Below is a small trained network, with its code and all its weights. Each question gives an input and a target symbol and asks what happens when units are switched off, that is, made to give their printed mean instead of their output.

import numpy as np


def w(rows, s, z=0):
    codes = np.array(rows[::2]) - 128.0
    scale = np.full(codes.shape[1], s)
    scale[-1] = z or s
    return codes * scale


def norm(h):
    return h / np.sqrt((h * h).mean(-1, keepdims=True) + 1e-5)


def f(y):
    return y / 2 * (1 + np.tanh(0.7978845608 * (y + 0.044715 * y**3)))


def softmax(a):
    e = np.exp(a - a.max(-1, keepdims=True))
    return e / e.sum(-1, keepdims=True)


def log_softmax(a):
    a = a - a.max(-1, keepdims=True)
    return a - np.log(np.exp(a).sum(-1, keepdims=True))


def net(x, mask):
    ids = ['ΔΛΣΦΩαβγεηθξτψ'.index(c) for c in x.split()]
    T = len(ids)
    res = E[ids] + P[:T]
    u = 0
    for l in range(2):
        r = norm(res)
        for j in range(2):
            rows = slice(3 * j, 3 * j + 3)
            q, k, v = (r @ M[l][rows].T for M in (Q, K, V))
            z = softmax(np.where(np.tri(T) > 0, q @ k.T / 3**0.5, -1e9)) @ v
            o = O[l][rows]
            res = res + np.where(mask[u + j], z, o[:, -1]) @ o[:, :-1]
        u += 2
        y = f(norm(res) @ A[l][:, :-1].T + A[l][:, -1])
        res = res + np.where(mask[u : u + 4], y, B[l][:, -1]) @ B[l][:, :-1]
        u += 4
    return log_softmax(norm(res)[-1] @ U[:, :-1].T + U[:, -1])


Q, K, V, O, A, B = {}, {}, {}, {}, {}, {}
E = w([
[91,141,154],'Δ',
[144,77,94],'Λ',
[146,130,173],'Σ',
[109,160,152],'Φ',
[162,73,144],'Ω',
[116,154,159],'α',
[131,183,178],'β',
[164,98,156],'γ',
[168,77,140],'ε',
[178,66,145],'η',
[133,173,172],'θ',
[251,176,129],'ξ',
[141,96,151],'τ',
[119,189,172],'ψ',
],0.027)
P = w([
[205,35,255],'0',
[153,122,179],'1',
[158,131,149],'2',
[159,133,129],'3',
[166,137,119],'4',
[171,133,109],'5',
[172,141,95],'6',
[183,128,81],'7',
[172,132,67],'8',
[178,137,70],'9',
],0.0084)
Q[0] = w([
[164,117,169],'0.h0',
[125,168,150],'0.h0',
[79,145,4],'0.h0',
[210,147,107],'0.h1',
[48,120,169],'0.h1',
[133,208,149],'0.h1',
],0.017)
K[0] = w([
[153,163,169],'0.h0',
[148,127,176],'0.h0',
[75,133,65],'0.h0',
[250,128,132],'0.h1',
[74,136,150],'0.h1',
[195,137,119],'0.h1',
],0.016)
V[0] = w([
[159,103,101],'0.h0',
[88,101,86],'0.h0',
[22,112,110],'0.h0',
[167,163,132],'0.h1',
[3,41,211],'0.h1',
[135,108,110],'0.h1',
],0.012)
O[0] = w([
[206,122,43,123],'0.h0',
[205,143,254,37],'0.h0',
[113,68,231,2],'0.h0',
[131,160,46,185],'0.h1',
[46,69,146,14],'0.h1',
[109,102,150,124],'0.h1',
],0.0083,0.0095)
A[0] = w([
[158,185,114,1],'0.n0',
[203,110,24,252],'0.n1',
[92,38,150,198],'0.n2',
[134,255,111,178],'0.n3',
],0.009,0.0032)
B[0] = w([
[74,195,97,141],'0.n0',
[8,145,107,247],'0.n1',
[134,254,116,129],'0.n2',
[103,98,39,212],'0.n3',
],0.007,0.012)
Q[1] = w([
[140,3,87],'1.h0',
[77,67,105],'1.h0',
[160,242,155],'1.h0',
[54,167,30],'1.h1',
[70,78,171],'1.h1',
[232,62,216],'1.h1',
],0.016)
K[1] = w([
[162,252,182],'1.h0',
[164,153,142],'1.h0',
[69,48,68],'1.h0',
[234,168,210],'1.h1',
[142,178,28],'1.h1',
[76,139,99],'1.h1',
],0.017)
V[1] = w([
[166,104,94],'1.h0',
[99,73,113],'1.h0',
[99,93,84],'1.h0',
[45,188,94],'1.h1',
[67,134,32],'1.h1',
[133,172,247],'1.h1',
],0.014)
O[1] = w([
[160,72,92,159],'1.h0',
[93,88,93,155],'1.h0',
[112,79,178,219],'1.h0',
[74,248,117,159],'1.h1',
[200,254,224,222],'1.h1',
[2,80,4,1],'1.h1',
],0.0085,0.0071)
A[1] = w([
[194,254,130,240],'1.n0',
[163,147,178,2],'1.n1',
[93,221,204,157],'1.n2',
[173,164,19,76],'1.n3',
],0.009,0.0052)
B[1] = w([
[95,75,140,252],'1.n0',
[108,116,117,121],'1.n1',
[132,98,144,164],'1.n2',
[135,123,7,165],'1.n3',
],0.013,0.015)
U = w([
[62,119,147,191],'Δ',
[185,109,151,121],'Λ',
[94,140,71,141],'Σ',
[59,176,106,46],'Φ',
[160,37,113,65],'Ω',
[23,180,81,28],'α',
[140,222,148,197],'β',
[179,131,153,124],'γ',
[199,89,139,127],'ε',
[180,88,100,253],'η',
[139,199,151,156],'θ',
[223,202,89,125],'ξ',
[64,11,85,88],'τ',
[117,222,147,182],'ψ',
],0.013,0.003)

Each question gives the input, a string of symbols that net reads in full, and the target symbol t.
The units are the heads (3 rows each of Q, K, V and O) and the neurons (one row each of A and B). Each row of codes is followed by its name. A weight is (code - 128) times the scale printed after its matrix; where a second scale follows, it is the last column's (O, A, B and U).
mask holds one flag per unit, layer by layer, with each layer's heads first. A switched-off unit (its flag False) gives its mean, the last column of its rows in O or B, instead of its output. The means were averaged over made-up inputs and are rounded, as every weight is.
A unit's drop is (log p(t) with every unit on - log p(t) with that unit switched off) / (log p(t) with every unit on - log p(t) with every unit switched off).
The circuit of an input: a set's keep is (log p(t) with only the set's units on - log p(t) with every unit switched off) / (log p(t) with every unit on - log p(t) with every unit switched off). Starting from all 12 units, units are removed one at a time, each time the one whose removal leaves the highest keep (on an exact tie, the one counted first), for as long as the keep stays at least 0.8.
units of the circuit, in order: the units of the circuit, biggest drop first
most important unit: the unit with the biggest drop
top k neurons: the k neurons with the biggest drops, biggest first
k most important neurons of layer l: the k neurons of layer l with the biggest drops, biggest first
heads that matter: for each layer, one digit per head in row order, 1 if its drop is at least 0.15 and else 0, layers parted by /
drop when u is switched off: that unit's drop, to one decimal
input ξ Δ Ω τ, target τ: units of the circuit, in order => [0.h1]
input τ τ γ τ ε Δ, target τ: heads that matter => 11 / 01
input τ τ β θ ψ Φ τ Δ τ ψ, target τ: 2 most important neurons of layer 0 => [0.n1; 0.n3]
input τ ε α, target τ: 2 most important neurons of layer 0 => [0.n1; 0.n3]
input τ Λ η, target τ: 3 most important neurons of layer 0 => [0.n3; 0.n1; 0.n2]
input τ γ Δ Λ, target τ: heads that matter => 11 / 01
input τ ψ Φ ε β τ η, target τ: units of the circuit, in order => [0.h1; 0.n1]
input α τ Σ, target α: 2 most important neurons of layer 0 => [0.n3; 0.n1]
input α ψ Ω θ Λ, target α: top 2 neurons => [0.n1; 0.n3]
input α β β ψ α θ Ω, target α: heads that matter => 11 / 01
input τ β Σ, target τ: top 2 neurons => [0.n3; 0.n1]
input ξ β ξ ξ β β ξ η, target ξ: units of the circuit, in order => [1.h1; 0.h0; 1.h0]
input α α Δ Ω, target α: heads that matter => 01 / 01
input α τ α ψ θ Δ τ, target α: most important unit => 0.h1
input α Δ τ β, target α: 3 most important neurons of layer 0 => [0.n3; 0.n1; 0.n2]
input ξ ξ ε, target ξ: units of the circuit, in order => [0.h0; 1.h1]
input α Φ Ω γ, target α: top 2 neurons => [0.n3; 0.n1]
input τ θ Ω Ω, target τ: drop when 0.h1 is switched off => 4.0
input τ γ β, target τ: drop when 1.h1 is switched off => 0.2
input α β τ η θ, target α: drop when 0.n1 is switched off => 0.1
input α β Δ γ η τ τ, target α: most important unit => 0.n1
